Each row has a class, written after it.
[ 270  439  248  -18   75   -4  154 -238  -76 -459  307   51   38  541
  -38   88 -160 -353 -185 -149  -35  351 -237  -37  431   -3  176 -247
  242  -78 -179 -135] | roka
[ 344  361  299  -49   92   18  235 -246 -102 -418  304   30   73  568
   13   71 -219 -328  -97 -157    0  353 -251  -56  388   26  194 -253
  237  -75 -285 -159] | Vas
[ -94  -41  740  513   75 -296 -117  -61  324 -601  247    9 -121   56
 -123  580 -200  354 -176 -343  -31   34 -224  480 -128  123 -563 -136
  457  -22   -7 -419] | tipav
[-222   61  488  447   78  147 -139 -270  849 -428  180 -124 -197 -419
  216  419 -364  694  -54 -179  -93 -343 -374  235   -8  309 -127 -142
  174 -388 -194  104] | roka
[-102  -64  742  436  141 -149 -157 -151  328 -636  272   98 -119  144
 -275  633  -52  303 -134 -252   -2   95 -314  457  -62   87 -591 -128
  414  -32   84 -461] | Dafog
[-504 -267   93 -305 -176 -104 -281 -155  -93  393  -16 -177  -16 -515
  -85 -133  -50  -93  427   48  244 -272  -10 -411 -132 -190  265  161
  119 -220 -302  425] | Vuro
[ 179  577 -575  196 -245 -430 -225  297  225 -173 -259   -2  -96 -151
 -171  428    3  -42 -158   24 -272 -105  234   57  -27  493  -23  521
 -107   39  271 -433] | Nunad
[  47  147  752  471  218 -123 -198 -220  239 -789  331   72 -204  190
 -278  517 -138  310 -184 -306  -29  270 -286  475  -85  391 -447  -72
   76  -20  247 -377] | Dafog
[-168  176  525  418  117   25 -102 -270  869 -403  182 -102 -241 -411
  203  379 -358  770  -25 -136  -87 -355 -444  325    0  370 -250  -62
   65 -395 -241   44] | Vas
[  67  148  720  430  192  -62 -198 -206  165 -802  275   60 -214  176
 -318  576 -147  287 -186 -315   10  262 -303  414  -61  414 -390  -30
   15  -12  285 -379] | Dafog
[ 266  421  215  -17   50  -77  139 -230  -67 -455  256    8  108  607
  -22  121 -162 -349 -189 -109    7  377 -215  -42  359  -18  166 -175
  300 -132 -202 -220] | Nunad
[-220  117  551  438  132   54  -95 -265  899 -392  181  -68 -226 -390
  184  421 -343  812  -18 -102 -120 -346 -478  329   -6  248 -236 -101
  164 -397 -215   91] | Tevuv
[-220  113  538  403    3   65  -75 -203  840 -342  121 -157 -254 -497
  255  340 -408  791  -31 -196  -34 -422 -348  267  -72  309 -172  -75
  121 -390 -226   87] | roka
[  96  142  743  423  186  -83 -159 -162  150 -841  265   26 -224  174
 -236  593 -175  367 -185 -306  -35  250 -281  412  -59  386 -341  -24
    9   27  234 -395] | Tevuv
[-129  -21  729  445   14 -161 -117 -103  388 -663  233   13 -138   36
 -188  611 -159  376 -152 -291    0   -1 -255  445  -70   63 -556  -67
  407  -41   75 -450] | roka
[-181  148  530  376   -5    6  -24 -188  872 -337  116 -142 -204 -444
  302  412 -443  745  -19 -132  -23 -472 -427  294   -3  293 -200 -100
  147 -363 -342   44] | Vuro
[ 211  499 -532  208 -206 -467 -240  328  236 -153 -304  -30  -96  -97
 -101  421  -38  -44 -206    5 -313  -49  266  121  -76  559  -95  450
 -109   67  146 -477] | Nunad
[-113  -34  713  437   39 -157 -121  -52  339 -672  252   14 -119  -18
 -160  651 -173  351 -163 -280   88  -19 -230  446 -119   15 -588  -74
  464  -29   73 -387] | Ref
[ -65 -106  680  452  134 -163 -143  -57  285 -579  213   30  -90  -11
 -173  580 -132  284 -174 -284   57   87 -209  433 -145   53 -605 -128
  387  -14   38 -330] | Vas
[-457 -326   39 -295 -176  -36 -244 -152  -40  428  -52 -186  118 -473
 -130  -53  -27 -106  474  121  256 -306  -13 -449  -90 -230  241  158
  136 -208 -279  461] | Vuro
[ 259  469 -459  184 -212 -407 -213  274  221 -141 -312   -3   15 -108
 -154  493   31 -117 -102   41 -261  -83  158   81   17  551  -66  428
 -152   59  200 -444] | lolo
[-370   93  568  368  110  121 -130 -299  840 -416  204  -26 -262 -343
   90  374 -364  661  -25  -66  -36 -219 -457  226    8   -5 -178 -100
  267 -400 -119   82] | Nunad
[-557  -88   16 -145 -177 -298 -262  -95  186  186   51 -235   38 -505
    1   -8 -163  -48  386   38  264 -439   99 -334  -93 -164  100  275
  287 -336 -276  313] | Vas
[-399  134  506  377   65  108  -71 -274  837 -357  223  -57 -237 -382
  179  427 -375  708  -61 -114  -80 -338 -454  207   34  -27  -91  -83
  243 -428 -178  206] | Nunad
[ 254  236  220 -105   37  -53  130 -192   37 -278  171   65  106  420
   43  128   34 -191 -127 -185 -126  199 -200  -10  367 -146  146  -93
  224  -73 -319 -291] | Ref
[ 416  201  299 -141   50   31  185 -154  -28 -379  250  125   89  416
   38  103   39 -350 -173 -242  -56  239  -99  -26  313 -100  185 -178
  184    5 -415 -298] | Nunad
[-537 -215  -39 -204 -250 -182 -269  -38   76  297  -12 -299   41 -511
    2  -52 -155 -111  339   44  285 -423  202 -433 -178 -196  149  211
  292 -284 -371  320] | Dafog
[ 295  436 -507  173 -219 -380 -177  300  201 -126 -309    1  -29  -75
 -156  393    7  -96 -174   49 -253  -83  240   66  -38  523  -65  427
 -136   84  114 -436] | Nunad
[ 253  442  246  -21  121  -95  203 -249  -58 -455  331  -12   50  529
   60   42 -232 -313 -126 -141   -4  355 -259   -4  353    8  158 -193
  241 -130 -246 -207] | Tevuv
[ -75   -6  714  451  207 -208 -137 -143  343 -628  311   70  -79  115
 -228  614 -188  337 -130 -199  -33  101 -355  485  -36  120 -623 -194
  408  -64   21 -421] | tipav
[  78  621 -594  330 -230 -393 -326  289  375 -336 -146 -106  -27 -297
  -50  510   -5   90 -237    4 -396 -198  293  116  -53  394   20  545
   24   21  350 -386] | Lonaz
[ 153  553 -641  208 -274 -469 -269  314  263 -135 -312  -92  -55 -194
 -119  439  -25  -74 -151    8 -272 -160  282   38  -60  492  -27  528
  -71  -18  195 -554] | gise
[-412  194  522  427   94  152  -66 -317  833 -382  256  -46 -272 -327
  118  416 -331  744  -23  -68  -79 -330 -488  177   71    4  -79  -52
  242 -390  -37  227] | tipav
[-465 -218   86 -243 -144 -170 -297 -128  -64  318  -25 -212   50 -471
 -129  -42 -134 -159  459   82  204 -217  -12 -382  -58 -135  239  129
  163 -219 -263  339] | Vas
[-113    0  676  455   77 -212  -74  -94  409 -648  248    1 -130   98
 -148  632 -205  409 -129 -279   25    9 -273  448  -85   37 -622  -62
  491  -55   -5 -436] | gise
[-227  106  542  396   57   69  -55 -251  871 -332  152  -94 -214 -452
  195  423 -411  738    2 -136  -84 -394 -468  270    5  238 -186 -120
  223 -412 -278   63] | Ref
[-181   85  536  408  106   88 -113 -204  861 -386  155  -99 -211 -491
  228  446 -404  735  -15 -144  -55 -385 -390  255  -19  248 -183 -119
  206 -370 -277  115] | Vas
[-391  134  557  374   87  159  -97 -295  870 -396  235  -18 -251 -392
  125  456 -341  674  -34  -48  -45 -243 -495  235   72  -36 -112 -167
  239 -393 -158  184] | Ref
[  69  106  715  452  220  -30 -204 -209  143 -757  230   54 -158  134
 -302  533 -149  329 -179 -294  -48  281 -317  429  -83  360 -404  -30
    3    4  362 -291] | Lonaz
[-124  -74  717  506   43 -228 -188  -61  360 -640  293   18 -135  -19
 -165  624 -198  306 -172 -335   27  -22 -217  476 -125  109 -598 -184
  508  -50  -44 -413] | tipav
[  51  202  731  444   91 -169 -173 -166  152 -826  252   83 -249  207
 -282  540 -147  357 -133 -314  -31  224 -316  459  -17  423 -392  -10
   51    2  365 -375] | Tevuv
[-462 -198  126 -262 -158 -119 -333 -227  -87  342   48 -148   24 -530
 -216  -90  -13 -119  515  118  239 -237 -108 -377  -92 -113  290  199
   15 -241 -163  390] | tipav
[-514 -176   54 -275 -191 -109 -308 -201  -57  357    9 -211  -10 -483
 -127 -133  -87 -120  458  102  240 -242  -60 -385  -75 -125  271  167
   45 -264 -218  383] | roka
[ 272  425  224   -8  157  -60  152 -222  -82 -496  293  -45  104  556
    9  118 -198 -353 -221 -140  -39  393 -172  -18  304   -8  161 -188
  299 -122 -229 -282] | gise
[  84  103  755  458  244  -70 -221 -202  153 -868  285   69 -211  235
 -303  581 -145  289 -210 -312  -46  354 -289  449  -54  398 -387 -100
    1    8  271 -429] | Tevuv
[ -54   33  717  485  157 -269  -97 -109  338 -652  313    2  -67   74
 -140  613 -191  292 -134 -323   11   12 -283  481  -29   99 -595 -122
  445  -44   10 -443] | Vas
[ 316  160  321 -122    4  -34  185 -184   35 -241  143   75  152  394
   16   74   -4 -297  -54 -162  -80  203 -209  -11  383 -101  151 -182
  163  -30 -400 -228] | lolo
[ 115  633 -599  294 -212 -412 -305  305  352 -371 -166  -55  -62 -221
  -63  508   19   30 -263   -8 -349 -143  292  121  -47  360  -10  553
   73   20  357 -452] | gise
[-586  -38  -42 -162 -278 -311 -268  -37  196  203  -10 -305    9 -495
    6  -26 -206  -53  367   48  257 -479  199 -378 -165 -176  100  330
  419 -343 -306  186] | Lonaz
[ 163  590 -479  314 -208 -365 -290  271  356 -434 -130  -47  -27 -215
 -131  546    8  -38 -250   31 -363  -82  244  165  -60  379  -17  475
   87   50  349 -547] | gise
[-534 -157  -13 -116 -265 -313 -316  -70  166  226   17 -291   45 -499
   14  -63 -217  -83  361   -7  238 -455  194 -343 -201 -108  110  266
  288 -354 -358  211] | lolo
[ 110  603 -511  306 -200 -322 -344  264  370 -436 -134   -7  -47 -202
 -129  592   70  -21 -247   29 -380 -117  267  115  -32  396   23  500
   91   32  396 -492] | Lonaz
[ 210  598 -555  238 -247 -446 -200  331  252 -202 -252  -76 -119 -205
  -90  407 -115  -82 -203    5 -220 -172  277   90  -91  554  -10  511
  -95   38  169 -479] | Nunad
[-193  145  524  402   33   59  -77 -264  849 -404  153  -68 -239 -319
  192  441 -360  810  -15 -132  -80 -389 -468  275   17  306 -181  -47
  152 -399 -202   68] | Nunad
[-543 -162  114 -268 -231 -135 -252 -162   29  342   -1 -205  -24 -513
 -170    9 -140  -69  534  136  277 -292  -76 -387  -95 -187  222  220
  155 -250 -236  297] | Ref
[ 119   36  688  398  164   -5 -212 -205  125 -803  222   91 -140  217
 -339  586  -77  320 -169 -273    3  319 -294  382  -79  368 -393  -16
   16    6  338 -380] | Nunad
[-556 -228   15 -172 -284 -171 -304  -65  157  145   -3 -248    3 -473
  -75   53 -173  -81  370   10  236 -375  169 -382 -156 -152  179  251
  343 -272 -309  182] | Dafog
[-606 -120   25  -89 -248 -278 -385  -96  255  141   69 -302    8 -632
   19   -1 -165  -79  347  -40  309 -463  196 -319 -224 -128   76  293
  317 -395 -279  254] | Vas
[  99   79  788  421   96  -77 -129 -163  177 -774  258   78 -165  157
 -248  592 -112  354 -164 -326   31  170 -296  422  -62  332 -432  -42
   97   20  251 -276] | Nunad
[ 368  167  278 -176   48   98  196 -200  -26 -315  151   95  126  486
  -30  128   26 -366  -90 -145  -84  261 -209  -52  397  -97  177 -185
  199   -1 -397 -361] | Lonaz
[ -71  -20  760  499   85 -286  -90 -105  398 -663  255  -28  -38   25
 -178  636 -226  375 -158 -250   25   43 -309  515 -117  128 -667 -120
  463  -81  -10 -444] | Nunad
[ 146  645 -576  345 -282 -346 -303  307  306 -442  -65  -19  -84 -236
 -113  530   51  -24 -268 -102 -354 -162  359   92  -41  411   86  533
   26   76  452 -437] | Dafog
[ 357  163  220 -131   86    2  208 -166   17 -356  197   84  168  488
  -22  156   22 -294  -96 -112 -109  210 -167  -29  411 -132  131 -132
  265   15 -409 -374] | Vas
[ 124  576 -564  387 -212 -368 -332  270  362 -390 -107  -61  -23 -292
  -92  491   47  -69 -295  -34 -376 -129  327  148 -103  448  -10  463
   42   23  347 -460] | Lonaz
[ 305  200  266 -139   19  -59  187 -159    6 -265  185   32  119  419
   93  115   24 -229  -93 -174  -80  157 -174  -26  338 -112  120 -110
  211  -22 -403 -348] | tipav
[-240  166  489  396   84   39 -103 -237  872 -331  105 -115 -233 -346
  202  396 -384  829   -3 -103 -154 -370 -441  293   16  270 -250  -57
  155 -384 -199   19] | Lonaz
[-196  120  492  428  124  120 -117 -259  840 -425  169 -145 -169 -366
  200  451 -345  747  -94 -112  -89 -320 -411  248   10  219 -201  -86
  164 -370 -186   61] | roka
[ 206  536 -450  249 -181 -373 -235  234  284 -255 -195  -33  -73 -196
 -169  494  -50  -92 -162   13 -244  -86  151  136  -51  506  -24  436
  -89   28  181 -459] | gise
[ 117  652 -533  316 -244 -350 -314  274  334 -421  -57   25 -106 -254
 -104  556  106  -80 -250  -32 -308 -151  298  122  -50  402   48  507
   43   47  419 -452] | Ref
[  20  160  724  448  147 -161 -193 -172  190 -805  241   -7 -211  161
 -213  604 -211  363 -201 -340  -26  252 -274  431  -68  441 -427  -47
   54  -40  235 -410] | Ref
[ 353  173  297 -119   -1  -15  194 -201  -29 -322  211   75  138  417
   26  112   39 -305  -94 -230  -45  146 -201  -40  360 -101  159 -111
  222  -44 -403 -308] | lolo
